Here is a tiny trained network, its code and every weight. The questions are about switching its units off for an input and a target symbol, where a switched-off unit gives its printed mean instead of its output.

import numpy as np


def w(rows, s, z=0):
    codes = np.array(rows[::2]) - 128.0
    scale = np.full(codes.shape[1], s)
    scale[-1] = z or s
    return codes * scale


def norm(h):
    return h / np.sqrt((h * h).mean(-1, keepdims=True) + 1e-5)


def f(y):
    return np.maximum(y, 0)


def softmax(a):
    e = np.exp(a - a.max(-1, keepdims=True))
    return e / e.sum(-1, keepdims=True)


def log_softmax(a):
    a = a - a.max(-1, keepdims=True)
    return a - np.log(np.exp(a).sum(-1, keepdims=True))


def net(x, mask):
    ids = ['ΔΠαεζθμφψω'.index(c) for c in x.split()]
    T = len(ids)
    res = E[ids] + P[:T]
    r = norm(res)
    for j in range(3):
        rows = slice(4 * j, 4 * j + 4)
        q, k, v = (r @ M[0][rows].T for M in (Q, K, V))
        z = softmax(np.where(np.tri(T) > 0, q @ k.T / 4**0.5, -1e9)) @ v
        o = O[0][rows]
        res = res + np.where(mask[j], z, o[:, -1]) @ o[:, :-1]
    y = f(norm(res) @ A[0][:, :-1].T + A[0][:, -1])
    res = res + np.where(mask[3:7], y, B[0][:, -1]) @ B[0][:, :-1]
    return log_softmax(norm(res)[-1] @ U[:, :-1].T + U[:, -1])


Q, K, V, O, A, B = {}, {}, {}, {}, {}, {}
E = w([
[93,91,114,124,247],'Δ',
[135,142,106,96,135],'Π',
[149,107,98,118,112],'α',
[134,88,147,182,87],'ε',
[143,3,102,197,158],'ζ',
[148,145,99,166,106],'θ',
[106,124,70,116,113],'μ',
[78,167,125,120,132],'φ',
[141,140,161,115,158],'ψ',
[108,124,85,185,103],'ω',
],0.013)
P = w([
[124,123,147,120,120],'0',
[93,176,166,251,138],'1',
[147,139,105,120,130],'2',
[45,77,79,163,100],'3',
[119,171,178,195,145],'4',
[153,143,89,121,131],'5',
],0.022)
Q[0] = w([
[167,154,150,145,199],'head 0',
[147,97,240,50,199],'head 0',
[69,95,132,158,37],'head 0',
[113,123,92,67,168],'head 0',
[180,229,153,179,172],'head 1',
[118,106,127,136,152],'head 1',
[131,145,24,117,78],'head 1',
[107,156,149,239,133],'head 1',
[88,73,120,141,108],'head 2',
[38,104,209,166,133],'head 2',
[122,203,230,196,168],'head 2',
[144,243,247,229,124],'head 2',
],0.012)
K[0] = w([
[53,165,165,107,52],'head 0',
[38,80,181,52,115],'head 0',
[201,95,100,114,142],'head 0',
[87,226,114,102,161],'head 0',
[92,58,252,196,126],'head 1',
[153,120,114,119,127],'head 1',
[124,160,71,169,141],'head 1',
[136,83,169,132,186],'head 1',
[184,173,113,130,125],'head 2',
[152,162,132,55,11],'head 2',
[86,175,189,121,56],'head 2',
[61,140,243,90,39],'head 2',
],0.013)
V[0] = w([
[59,113,130,158,92],'head 0',
[158,94,159,176,93],'head 0',
[100,175,133,154,117],'head 0',
[119,84,157,140,207],'head 0',
[54,167,180,153,132],'head 1',
[139,106,166,77,188],'head 1',
[33,83,155,126,190],'head 1',
[161,116,140,177,72],'head 1',
[246,40,111,142,64],'head 2',
[115,158,58,113,86],'head 2',
[233,199,141,100,71],'head 2',
[97,96,156,38,172],'head 2',
],0.014)
O[0] = w([
[97,167,71,69,161,202],'head 0',
[141,62,66,79,97,195],'head 0',
[143,186,110,103,108,194],'head 0',
[60,88,201,70,103,45],'head 0',
[73,130,140,93,2,183],'head 1',
[215,103,171,85,101,3],'head 1',
[105,59,151,67,120,116],'head 1',
[71,149,161,214,119,203],'head 1',
[175,238,181,84,60,186],'head 2',
[58,118,155,166,37,203],'head 2',
[130,134,63,20,5,138],'head 2',
[118,167,24,173,157,45],'head 2',
],0.011,0.0055)
A[0] = w([
[158,158,89,169,94,255],'neuron 0',
[134,158,133,81,110,138],'neuron 1',
[250,162,138,175,165,165],'neuron 2',
[110,76,129,139,121,27],'neuron 3',
],0.018,0.0042)
B[0] = w([
[185,55,142,49,204,246],'neuron 0',
[114,106,80,194,159,169],'neuron 1',
[35,246,166,69,159,175],'neuron 2',
[249,180,145,93,169,144],'neuron 3',
],0.012)
U = w([
[179,34,200,177,162,185],'Δ',
[202,134,43,53,191,49],'Π',
[166,254,196,148,182,156],'α',
[102,97,173,60,16,144],'ε',
[66,99,246,121,126,98],'ζ',
[226,205,58,186,64,191],'θ',
[155,142,51,251,223,156],'μ',
[37,79,18,67,106,4],'φ',
[187,14,174,56,115,150],'ψ',
[47,141,132,232,90,102],'ω',
],0.0082,0.0028)

Each question gives the input, a string of symbols that net reads in full, and the target symbol t.
The units are the heads (4 rows each of Q, K, V and O) and the neurons (one row each of A and B). Each row of codes is followed by its name. A weight is (code - 128) times the scale printed after its matrix; where a second scale follows, it is the last column's (O, A, B and U).
mask holds one flag per unit, heads first, then neurons. A switched-off unit (its flag False) gives its mean, the last column of its rows in O or B, instead of its output. The means were averaged over made-up inputs and are rounded, as every weight is.
A unit's drop is (log p(t) with every unit on - log p(t) with that unit switched off) / (log p(t) with every unit on - log p(t) with every unit switched off).
The circuit of an input: a set's keep is (log p(t) with only the set's units on - log p(t) with every unit switched off) / (log p(t) with every unit on - log p(t) with every unit switched off). Starting from all 7 units, units are removed one at a time, each time the one whose removal leaves the highest keep (on an exact tie, the one counted first), for as long as the keep stays at least 0.8.
circuit, biggest first: the units of the circuit, biggest drop first
unit that matters most: the unit with the biggest drop
k most important neurons: the k neurons with the biggest drops, biggest first
heads that matter: for each layer, one digit per head in row order, 1 if its drop is at least 0.15 and else 0, layers parted by /
input Δ ε ε μ, target ε: circuit, biggest first => head 2
input μ θ ε α, target ε: heads that matter => 001
input Π μ θ ζ ψ, target φ: heads that matter => 011
input ε α μ θ, target μ: heads that matter => 111
input ζ ε α, target α: heads that matter => 000
input Π μ Π ω ζ, target φ: circuit, biggest first => head 2; head 1
input φ ζ ψ φ, target ψ: heads that matter => 111
input Π μ ζ ε θ, target φ: circuit, biggest first => head 2; head 0
input Δ θ ψ θ θ, target ψ: heads that matter => 010
input ψ θ μ ψ μ, target Π: heads that matter => 011
input φ Π α Δ Δ φ, target μ: heads that matter => 001
input Δ θ μ, target μ: heads that matter => 001
input ε α ε, target ψ: circuit, biggest first => head 0; head 2
input μ Π Π ψ, target Π: circuit, biggest first => head 1
input ε θ ψ, target ζ: heads that matter => 011
input ε θ Δ Π, target Δ: heads that matter => 111
input ω μ ω Δ, target ω: heads that matter => 011
input α θ ψ Δ Π θ, target μ: heads that matter => 001
input μ ζ μ ε ω, target ω: circuit, biggest first => head 2; head 1
input μ ψ μ Π θ, target ω: circuit, biggest first => head 1; head 2
input μ α Π α, target Π: unit that matters most => head 1
input Π ζ ε μ ψ ε, target α: circuit, biggest first => head 2; neuron 2
input θ ε θ ε μ Π, target φ: circuit, biggest first => head 2; neuron 1; head 1; neuron 0
input Π θ ψ, target ζ: 2 most important neurons => neuron 0; neuron 1
input Π ε ψ μ θ θ, target Δ: 2 most important neurons => neuron 2; neuron 0
input θ ω α ω, target α: 2 most important neurons => neuron 2; neuron 0
